 -4.47   -4.53   -1.54   12.54    0.67  -11.75
  0.97   -2.01    4.68    6.24   -1.77   -5.86
Out: -5.86

-0.017  -1.250   1.089  -0.861   1.460
-0.919  -0.688  -1.136   1.425  -0.833
Out: -0.833

   1.3   -55.8     6.7   175.4
-149.1  -105.6   -87.1    51.9
Out: 51.9

-0.70  -0.06  -1.40  -0.89  -0.96  -1.24
-0.86  -1.99  -1.67  -0.96  -0.89   1.55
Out: 1.55

 -97.651    19.687   129.421  -187.300    -4.767  -150.624    47.018
 -74.976  -141.312    38.001     2.673  -143.359    31.850   147.305
Out: 147.305

-12.359   13.267   -2.248    2.210
 -5.869    8.427   -4.727   -7.958
Out: -7.958
---
[[-0.176  0.093 -0.178  0.059 -0.114  0.139 -0.155]
 [-0.031 -0.030  0.022 -0.135 -0.010 -0.021 -0.088]
 [-0.051  0.062 -0.089 -0.065  0.052  0.004 -0.136]] ⇒ -0.051

[[ 13.781   1.096  15.792  -3.805   6.864]
 [  9.286  13.612   1.274  -0.669   7.451]
 [ -0.815 -13.805  12.078   3.946  -9.058]] ⇒ -0.815

[[  3.3  12.9  -3.4  -2.1   5.6   7.1]
 [  2.1   1.5   6.4   8.4   4.9   2.1]
 [ -4.7 -17.3   0.2   9.1   1.5   1.8]] ⇒ -4.7

[[ 0.13  0.15  0.16  0.04  0.01  0.05  0.15]
 [-0.09  0.04  0.10 -0.08  0.03  0.19 -0.14]
 [ 0.04  0.16  0.01  0.23  0.02  0.08 -0.06]] ⇒ 0.04

[[ 13.8   0.1 -16.0  -6.8   2.5 -14.5]
 [ -6.6  -5.3   1.6 -17.2  11.6  -6.1]
 [-23.2 -14.5  20.7  -6.4  16.0  -8.3]] ⇒ -23.2

[[-0.10  0.03  0.22  0.02 -0.02  0.04 -0.21]
 [ 0.19  0.14 -0.02  0.08  0.12  0.13  0.09]
 [ 0.06  0.05  0.12  0.09  0.11  0.09 -0.13]] ⇒ 0.06
---
array([[ .03,  .56,  .01, -.38,  .35,  .42],
       [ .04,  .65, -.10, -.71,  .55,  .50],
       [ .15, -.47,  .09,  .38, -.04, -.36]]) → .01

array([[ .28, -.05, -.50,  .20, -.07],
       [ .34, -.40,  .45, -.24,  .12],
       [-.18, -.49, -.22,  .12, -.68]]) → -.50

array([[-.02,  .18, -.05, -.37, -.35,  .09, -.04],
       [-.03,  .02, -.09, -.63, -.46,  .06, -.22],
       [ .00, -.07,  .02,  .41,  .21, -.06,  .14]]) → -.05

array([[ .28, -.05,  .09,  .29, -.41,  .00],
       [-.76, -.53,  .22, -.18, -.08,  .18],
       [ .02,  .04, -.45,  .13,  .24, -.18]]) → .09

array([[-.24, -.08,  .54, -.14, -.22],
       [-.02,  .03,  .01,  .01, -.13],
       [-.03,  .00,  .06, -.01, -.05]]) → .54

array([[-.17, -.25, -.24,  .76],
       [-.34,  .14, -.07,  .63],
       [-.04, -.15,  .09,  .40]]) → -.24

array([[-.02, -.42, -.42, -.39,  .67, -.51],
       [ .63, -.09, -.56,  .10, -.58, -.23],
       [-.68,  .09,  .16,  .15, -.13, -.35]]) → -.42

array([[ .18, -.20,  .41, -.46, -.35,  .16],
       [ .41, -.26,  .42,  .58,  .17,  .61],
       [-.52,  .07, -.45,  .40, -.31, -.26]]) → .41
---
-.22	-.68	-.09	-.55
-.30	.22	-.40	.63
-.27	-.63	-.20	-.50
==> -.09

-.43	-.08	-.11	-.02	-.21
-.66	-.10	-.16	-.02	-.34
-.12	-.05	-.07	-.01	-.11
==> -.11

.27	.62	-.36	.10	.27
.24	.51	-.18	.06	.24
.16	.56	-.33	.15	.21
==> -.36

.40	.46	-.04	.31	.46	.34
.68	.40	.19	.35	.42	.45
.33	.30	-.11	.48	.44	.37
==> -.04

-.73	.35	-.39	.66
-.34	.13	.01	.31
.06	-.28	.29	.27
==> -.39

-.29	-.31	.03	-.21	-.01	.45	.49
.44	-.34	.46	.54	-.38	.03	.12
.41	.20	.08	.34	-.07	-.41	-.45
==> .03

.56	-.22	.39	-.25	.27
.39	.58	.10	-.63	-.02
-.61	.40	-.37	.15	-.08
==> .39

.23	-.28	-.40	-.19	-.45	-.08	.03
-.27	-.12	-.06	-.32	-.01	-.10	-.24
-.37	.49	.26	.55	.13	-.74	.59
==> -.40

-.45	.16	.09	-.46	-.73
.39	-.27	-.63	-.39	.18
.18	-.49	-.31	.39	.27
==> .09
---
[939 141  56 744 538] -> 939, 538

[[6556 3585 2892 8580]
 [8960 7669 4400 9342]
 [3356 6996 2965 8214]] -> 6556, 8214

[[72 46 84 84 75 25]
 [59 54 75 75 53 39]
 [65 43 90 90 44 49]] -> 72, 49

[[113 199  45 148]
 [139 130 114  93]] -> 113, 93

[ 19 932 752  29] -> 19, 29

[301 643 201 223 940] -> 301, 940
---
-.29	-.36	-.47	.28	-.20	.21	-.08
-.03	-.31	-.33	.06	.18	.23	.65
.10	.27	.27	.06	.20	-.02	-.31
⇒ .20

-.11	-.07	-.47	.13
-.46	-.43	.39	-.02
-.56	-.15	.43	-.17
⇒ -.15

.56	.18	-.37	.17	.34	-.32
.17	-.47	-.24	.42	-.33	-.46
-.46	.59	.14	-.36	.16	.32
⇒ -.36

.72	-.35	-.06	.24	-.16
-.11	-.35	-.20	-.32	-.50
.05	.28	-.52	-.08	.64
⇒ -.52

-.45	.05	-.46	.02	.67
-.16	-.14	-.46	-.12	.55
.35	-.36	-.54	-.27	-.07
⇒ -.54

.73	-.21	-.15	.05	-.03	.39
-.34	-.03	.66	.19	-.31	.03
-.43	-.10	.48	.12	-.46	.00
⇒ .12
---
-.72	.66	.41	.71	.52	.74	.25
.72	-.60	-.35	-.60	-.61	-.58	-.19
gives .74, .72

-.08	.37	-.15	-.71	.25	.28	-.23
.01	.47	.35	-.13	.32	.02	.25
gives .47, .37

.50	-.33	.58	-.16	.51
.20	.11	.07	.39	.03
.05	-.39	.23	-.49	.25
gives .58, .51

-.32	-.02	-.03	-.11	.31	-.01	-.57
.19	.06	-.06	.05	-.16	.00	-.12
gives .31, .19

.53	-.49	-.27	.64	.58	-.10 gives .64, .58

.14	-.46	-.30	-.24	.60	-.19 gives .60, .14

-.23	.55	.11	-.10	-.09	-.01 gives .55, .11

-.72	.38	.13	.04 gives .38, .13
---
-.06	.29	-.72	-.21
.14	.43	-.50	.13
.27	-.35	.42	.18
-> -.50

.42	-.20	-.50	.01	.34	-.39
.30	.18	-.57	-.22	.61	-.34
-> .61

-.10	-.51	-.71	.63	.30	.16
-.42	-.69	-.68	.42	-.04	.46
-> -.04

-.26	-.21	.42	.10	.56	-.16	.19
-.13	.07	.02	-.21	.34	-.43	.17
-> -.43

.13	.57	.52	-.20	.59
-.35	-.33	-.17	-.01	-.25
-> -.01

.31	-.38	-.65	.08	.12	-.52
.56	.37	-.26	-.43	.32	-.17
-> .32
---
[-.65 -.19  .29  .26  .46  .59  .23] ==> .26

[ .17 -.68  .29 -.46  .10 -.56  .16] ==> .10

[ .23  .59 -.73  .31 -.16] ==> .23

[[-.24  .53  .15  .01 -.09]
 [-.22  .42  .20 -.05 -.13]
 [-.24  .56  .11  .03 -.07]] ==> .01

[[.15 .13 .05 .27 .45 .23 .24]
 [.45 .27 .26 .45 .46 .60 .32]
 [.51 .29 .15 .67 .44 .51 .74]] ==> .32

[-.45  .48  .39 -.31  .67] ==> .39

[ .61  .01  .22 -.71 -.35] ==> .01

[-.61  .66 -.25 -.56  .59  .56 -.63] ==> -.25

[-.27 -.75 -.12  .44 -.37] ==> -.27

[-.29 -.44  .70  .35 -.13] ==> -.13
---
-.01   .01  -.06   .12   .74 >> -.06, .74

 .07   .36   .48  -.20  -.48
 .17   .43   .59  -.39  -.29
 .06   .03   .17   .11  -.13
>> .59, .59

 .39   .03  -.52  -.26  -.30
-.26   .05  -.07  -.30  -.61
 .37   .00   .52  -.21  -.23
>> -.07, .52

-.05   .41  -.07  -.13  -.20
 .09  -.69   .00  -.28  -.14
-.02   .18  -.09  -.18  -.18
>> .00, .41

 .56  -.32   .45   .57  -.62  -.48  -.11 >> .57, .57

-.15  -.15  -.09  -.12   .17   .29  -.08
 .28  -.08   .03  -.08  -.18  -.36  -.20
-.64   .01  -.22  -.69   .00   .20   .36
>> -.08, .36
---
Input:
.12	.07	.62	-.35	-.16
-.20	-.16	.21	.11	.00
Output: -.20

Input:
.58	-.62	-.27	-.39	-.05
.60	.17	-.49	.09	-.77
-.42	.00	-.68	-.73	.00
Output: .60

Input:
-.05	.61	-.55	-.34
-.07	.09	-.43	.51
Output: -.07

Input:
-.37	.28	-.26	.14	-.08	.38	-.76
-.37	.30	-.28	.09	-.01	.27	-.69
Output: -.37

Input:
-.03	-.65	.00	-.01	.00	-.02
.32	-.65	.29	.04	.20	-.47
.02	-.65	.03	.22	-.10	.20
Output: .32

Input:
.05	-.09	.05	-.58
.03	-.02	-.10	.09
Output: .03

Input:
-.65	.18	.11	-.22
-.54	.11	-.59	.37
.31	.00	.04	-.30
Output: -.54

Input:
.65	-.66	.21	.07	-.06	.40	.32
-.09	-.56	.03	.67	.18	-.41	-.37
.04	-.17	-.03	.01	.07	-.46	.46
Output: -.09

Input:
-.61	.63	-.57	-.59	.58
-.60	-.61	.51	.68	.63
-.61	.57	.67	.63	-.67
Output: -.60
